[ 29.8  33.5   1.3 -62.7  33.7  69.4  29.2 -62.6  13.1]  ninit
[ -5.4 -73.8  -9.1  28.0 -21.7 -28.6  28.1 -32.6  32.7]  Rud
[ 43.3  -9.2  82.6  22.8   9.7  -3.2  61.8 -53.8  -6.5]  rez
where: [-62.7]
ninit, 4
asked: [ 43.3  -9.2  82.6  22.8   9.7  -3.2  61.8 -53.7  -6.5]
rez
has: [ 33.5   1.3 -62.7]
yes
where: [-9.1]
Rud, 3
where: [28.1]
Rud, 7

[ 19.0 -35.3 -10.2 -14.9   4.7   8.2 -35.2  37.4 -44.3  54.6 -21.0 -27.9
 -47.4 -10.3 -27.5  32.2 -13.6 -34.2  26.1  24.5 -22.6  -1.5 -25.2  34.7
 -52.2  35.3 -42.4] -> dafud
[ 61.3   3.1 -48.3 -74.4  48.1  80.4  55.2 -53.5   0.6  30.9  11.1  64.1
  16.3  30.4 -32.4  46.5 -66.8 -19.1 -61.2 -30.6 -45.7 -61.3  58.3 -48.2
 -54.0   7.6  -0.6] -> gune
[ 19.0 -35.3 -10.2 -14.9   4.7   8.2 -43.5  37.4 -44.3  54.6 -21.0 -27.9
 -47.4  -5.0 -27.5  32.2 -13.6 -34.2  26.1  24.5 -22.6  -1.5 -25.2  34.7
  10.7  16.4 -37.4] -> dimo
asked: [ 19.0 -35.3 -10.2 -14.9   4.7   8.2 -43.5  37.3 -44.3  54.6 -21.0 -27.9
 -47.4  -5.0 -27.5  32.2 -13.6 -34.2  26.1  24.5 -22.6  -1.5 -25.2  34.6
  10.7  16.5 -37.4]
dimo
where: [-35.2]
dafud, 7
has: [ 10.7  34.7 -25.2]
no
has: [-25.2  -1.5 -22.6]
no
where: [0.6]
gune, 9

[  4.2  27.0  47.4 -41.3  15.2 -19.2  47.4   5.6  23.8   7.3 -37.0  37.4
   8.6 -29.7 -16.4  11.8  32.0   3.7  -0.7 -36.0  -4.5  53.4  14.3  25.6
  15.6 -38.9  24.4 -32.0   9.7  21.6 -47.3  -5.9  14.0  26.0  -1.1  56.1
  32.2  -4.9  21.0  32.8  46.0 -13.6  10.3 -35.5  49.4  22.8  -7.5 -81.7
  55.5  49.4 -10.5 -21.4  -2.8  10.9  70.1  -4.2   5.4  19.4  13.0 -46.7
 -32.6  12.2] -> Gonag
[  0.1  36.0 -39.2   0.1 -34.8   1.1  18.9  29.3 -31.8  51.2  30.2 -21.4
 -58.7  18.8 -11.7  19.9 -74.1 -29.4   2.1 -45.7  31.7 -51.0  31.3 -22.7
  56.3 -18.4  11.8 -15.7  17.0 -39.6  27.3  11.4  16.6  -1.7 -40.5  -6.9
 -18.0  22.4 -38.3  -6.8 -31.5  29.9  16.7 -12.0 -73.1 -22.2 -25.3  76.3
 -22.6  -0.8   6.7  54.6  41.3  17.9  22.1 -47.1 -20.4  18.4  20.3   5.5
  35.1  44.0] -> Nubif
[ -1.6  35.6 -43.1   2.0 -30.7  -3.3  20.7  29.3 -29.9  49.8  25.3 -21.2
 -59.0  10.6 -16.6  17.5 -72.0 -29.4  -0.8 -42.6  31.1 -53.9  36.5 -20.8
  58.6 -13.2   7.5 -10.9  13.5 -37.2  24.9   9.2  21.3   7.5 -43.0  -3.5
 -18.4  21.9 -40.8  -7.6 -34.7  29.7  19.9 -13.6 -75.5 -25.4 -26.6  78.9
 -13.3   4.5   4.7  56.6  42.4  17.1  20.6 -40.3 -16.2  18.2  23.2   9.6
  26.2  41.7] -> zosi
[-18.3 -20.8 -41.2  29.9  83.1  13.0  37.1 -17.7   0.8  -2.1  62.4 -35.7
 -32.5   4.4  13.2 -10.6 -11.1  11.4 -18.8 -48.4 -22.5  22.4 -23.4 -43.2
 -16.3 -18.7  20.8  20.2  -7.2  40.6  19.3 -12.0  45.4  28.3 -22.1  50.9
  30.8  10.5  -5.6 -42.4 -11.6   7.6 -46.8  12.2  23.2  21.7  39.9 -33.0
  48.4 -17.2  60.0 -14.9  -1.5  43.7 -24.9 -35.4 -51.2  10.7  15.8 -64.2
   4.0  24.9] -> Poves
where: [50.9]
Poves, 36
has: [ 31.7 -51.1]
no
asked: [ -1.7  35.6 -43.0   2.0 -30.7  -3.3  20.8  29.2 -29.9  49.8  25.3 -21.1
 -59.0  10.6 -16.4  17.5 -72.0 -29.6  -0.8 -42.6  31.0 -53.9  36.5 -20.7
  58.7 -13.2   7.5 -10.9  13.3 -37.2  25.0   9.3  21.3   7.5 -43.0  -3.5
 -18.4  21.9 -40.8  -7.7 -34.8  29.6  20.0 -13.6 -75.6 -25.4 -26.5  79.0
 -13.4   4.5   4.7  56.6  42.5  17.1  20.5 -40.2 -16.3  18.2  23.2   9.6
  26.1  41.7]
zosi
has: [ 18.8 -11.7  19.9]
yes

[-6.1 18.6 72.0 14.1 60.1 -8.1] : pof
[ 33.7 -52.1  34.3 -24.0  12.2  20.7] : funin
[-11.8  12.0  46.5 -25.6  51.4  -5.2] : Memem
[ 46.8  10.8 -19.5 -10.4 -44.7  50.6] : rezi
[-42.0  31.1 -50.7 -25.2  33.8 -42.2] : folot
[ 11.1 -50.6  28.9  46.7  48.1 -24.6] : zopem
has: [ 46.8  10.8 -19.6 -10.4]
no
where: [-50.6]
zopem, 2
has: [18.6 72.0 14.1 60.2 -8.1]
no

[-32.6  27.1 -42.1  23.6] = satu
[11.2 -3.3 87.3 15.3] = Teso
[ 23.2  -6.8 -19.1 -25.7] = pimib
[20.3 41.1 -8.9  9.4] = Dab
[ 74.7  23.8 -12.5 -17.1] = Nepog
[-0.8 80.7 -7.7 23.1] = kavu
[  3.0 -17.0  80.0  17.5] = zadi
[-64.8  22.5   6.2  75.1] = voru
[-10.9   2.4  70.0  25.1] = Vodo
where: [-17.0]
zadi, 2
where: [23.2]
pimib, 1

[ 45.9 -46.5  26.5  43.3] -> guba
[ 45.9 -55.7  26.5  43.3] -> pubig
[ -7.6  22.6 -66.6  82.6] -> Komev
[  1.7  27.9 -30.2 -48.9] -> Daloz
[-54.7  63.1  -2.8 -39.3] -> dol
[ 57.3 -66.7  30.5 -56.5] -> Daz
[-46.9 -76.1 -16.7 -55.5] -> Zulan
[ 57.3 -66.7  30.5   1.2] -> Tirer
[ 19.2 -66.7  30.5   1.2] -> Furun
where: [19.2]
Furun, 1
where: [-76.1]
Zulan, 2

[ 16.2 -24.1  -8.1 -23.1  -2.7  -5.2 -21.7  17.1 -17.3  -1.1]  gofi
[-20.1  -2.7   0.3  28.1  10.5  17.3   9.6   2.1  39.4 -18.4]  tobe
[ 14.0 -29.3  -7.0 -21.5  -2.2  -6.4 -25.4  14.0 -13.5  -3.9]  rugi
[-52.7  74.7  21.1  67.6  40.1  45.6  59.4  11.5  31.4  -5.8]  pufud
[ 15.6 -17.3  -9.2 -21.6  -2.2  -2.1 -16.0  20.0 -17.9  -0.1]  sukin
[-52.5 -18.3  21.9  64.6  35.9  39.6  52.9   6.6  32.6 -15.8]  zitin
[-16.2  -2.6  31.4  28.3  24.3   2.4  -8.8 -12.0  19.3  -6.6]  gog
asked: [-52.7  74.7  21.1  67.6  40.0  45.5  59.5  11.6  31.4  -5.8]
pufud
asked: [-20.1  -2.7   0.4  28.1  10.5  17.3   9.6   2.1  39.4 -18.4]
tobe
asked: [ 15.6 -17.3  -9.1 -21.7  -2.2  -2.2 -16.1  20.0 -17.9  -0.1]
sukin
where: [2.1]
tobe, 8
where: [-18.4]
tobe, 10
has: [ 14.0 -29.3  -7.0 -21.5]
yes

